[128 = 0]

[103 146  95 139 144  76 120 113 158 125 122 159 121 127  96 121 115 130
 134 135 116 133 141 118 152 153 133 136 121 130 120 121 109 123 114  87
 132 118 154 135 100 109 107 137 115 120 128 151 141 130 135 122 209 123
 117 155 101 137 138 162 159 127] : Rj
[129 128 125 145 129 126 132 145 149 154 106 178 126 129  98 126 128 126
 128 186 112 108 110 125 127 132 130 142 141 123 122 129 106 146 110 144
 128 128 132 110 116 160 152 125 125 125 139 128 131 128 131 122 118 145
 119 107 146 123 128 183 142 126] : Rj
[153  99 114 141 137 132 125 111 148 127  97 136 119 115 126 124 118 161
 137 110 113 142 150 101 103 116 122 127 119 117 119 118 113 133  93  89
 126 126 152 109 115 120 120 132 120 133 126 128 146 128 126 112 173 135
 149 100  95 100 140 124 112 113] : Dh
[160 127 110 182 145 156 114 134 123 122 108 178 123 126 136 136 120 149
 125 107 149 125 125  85 132 100 132 148 115  92 123 132 144 120 111  17
 135 133 165 108 131  58  91 145 116 139 121 105 149 104 112  96 182 132
  94  94 128 121 129 127 124 122] : Dh
[117 137  82 164 127 121 129 121 187 105 152 178 128 111 126 110 132 129
 123  73 148 154 120 108 161 164 123 129 101 110 122 117 121  94  87 115
 135 122 148 127 129  73 118 139 115 132 110 136 122 127 137 114 160 127
 127 146 117 158 121 134 132 129] : hr
[110 132  91 163 124 126 130 128 152 108 155 179 127 116 120 117 133 126
 127  84 145 139 109 108 151 164 129 139 103 115 118 123 112 104  85 122
 140 126 150 131 130  68 122 138 117 130 103 138 108 125 146 107 161 124
 128 158 124 151 125 142 136 125] : hr
[130 141  95 165 130 140 118 118 136 114 151 178 120 107 145 120 114 124
 123  64 141 139 110 102 154 141 118 124 100  92 115 125 142 101  95 109
 139 135 146 126 137  54 119 141 113 130 105 122 114 123 133 115 165 118
 126 168 122 143 122 120 120 127] : hr
[139 134 102 163 132  99 112 117 146 122 107 110 120 121 116 139 131 127
 116 136 129 121 148 114 141 135 132 135 119 122 123 127 144  85 115  50
 137 133 146 141  89  87 102 147 106 131 120 138 143 128 126 111 191 125
 125 131 107  91 134 161 141 112] : rc
[144 119 104 127 127 102 121  98 137 120 135  67 124 125 149 125 122 127
 132  94 137 142 143 125 117 115 132 126 108 120 131 112 155 103 111  70
 134 119 138 123 126  74  99 136 128 132 107 131 136 125 132 106 159 129
 139 127  96 117 133 112 114 131] : Dh
[115 137 107 172 141 102 122 161 159 123  88 226 129 141  94 131 127 134
 125 162 119 111 127 103 149 131 137 146 140 106 121 138  98 133 111  78
 119 130 149 105 114 127 119 133 117 127 147 134 156 121 121 114 182 132
  81  94 124 130 123 169 166 119] : Rj
[106 143 106 156 135  95 140 136 136 124 113 144 127 129 103 135 125 128
 122 159 119 108 136 130 151 148 129 141 121 128 120 135 134 123 131  81
 130 134 138 133 116 110 107 157 110 124 132 130 140 129 129 119 175 126
 108 134 120 126 139 168 171 138] : Rj
[125 122 104 163 125  99 129 123 179 105 125 220 122 105 101  93 124 128
 129 113 112 133 126  95 129 174 133 145 114 108 104 110  78 132  54 123
 128 130 166 108 100 127 136 135 123 124 116 123 134 133 144 119 190 127
 144 133  91 120 130 194 143 118] : Rj
[128 149 112 141 129 117 128 123 118 135 109  98 129 132 116 142 112 125
 126 156 127 116 147 141 143 122 128 134 127 137 128 148 160 121 154  61
 130 137 131 138 127 112 107 142 112 130 132 128 149 125 131 122 182 129
 105 117 121 103 119 151 134 118] : rc
[155 113 116 185 144 141 131 142 158 122  92 188 126 112 103 117 125 131
 130 141 102 147 134  99 120 149 137 147 126 102 108 124  66 139  72 105
 144 120 156 102  77 140 134 134 113 130 124 128 139 128 134 110 187 133
 136 107  99  92 132 186 139 113] : rc
[ 74 145  86  81 129  16 103 138 183 127 132 252 120 137  83 111 121 122
 116  61 124 138 163 122 150 175 134 126 125 126 122 107  66 137 159  82
 112 130 176 126 139 120  92 131 156 113 147 144 155 131 132 144 211 117
  81 152  76 200 119  78 175 149] : hr
[131 145 122 184 119 116 110 140 131 121 110 150 125 133 127 150 114 131
 109 122 135 129 161 108 149 153 124 145 129 116 116 128 106 113 123  30
 131 130 144 140 101  90  89 143 120 141 126 143 149 127 122 113 197 132
  97 119  97 119 134 141 142 118] : rc
[131 108 123 129 143 106 132 131 162 135  89 185 123 120 110 121 124 128
 132 149  96 127 144 114 120 140 133 139 139 136 118 115  63 153 103 109
 115 102 157 107 103 170 137 119 135 128 144 132 150 130 147 138 182 124
 132 108 101 119 125 144 148 120] : rc
[132 144 118 179 125 121 118 138 127 121 106 100 127 126 122 142 115 131
 111 142 127 129 156 117 138 171 143 139 128 122 119 125 108 105 101  73
 141 126 134 149  92 105 111 146 113 134 119 140 149 129 132 114 181 125
 130 139 111  99 134 171 134 115] : rc
[144 108 121 137 147 125 139 135 153 136  92 175 124 111 111 119 128 132
 124 190  93 116 135 109 112 126 134 141 133 129 114 133 110 153 104 127
 125 123 143 105 108 165 147 126 111 126 141 126 133 135 132 123 152 131
 131 109 114  98 118 173 147 124] : rc
[129 128  99 139 111 142 123 119 121 119 150 135 134 125 136 111 138 131
 122  86 153 128 113 114 143 118 124 126 104 113 135 140 183 100  99 100
 151 131 138 132 151  56 113 136 118 134 109 124 121 119 124 117 144 122
 124 137 136 131 128 108 113 112] : hr
[136 117 117 148 140 117 124 120 166 118 103 132 123 117 119 130 127 129
 130 152 105 130 145 122 119 145 134 138 126 125 129 116 108 136  87 120
 131 123 130 122  91 155 139 133 115 145 126 122 142 129 131 124 171 132
 149 129 105  89 130 177 139 114] : rc
[111 153 115 125 153  93 124 148 156 125 119 213 125 132  98 121 132 129
 117 152 119 107 115 125 156 126 130 140 128 121 132 130 112 144 137 100
 120 135 151 115 139 121 123 132 126 128 138 141 132 136 125 130 157 120
  88 122 130 155 113 163 161 133] : Zr
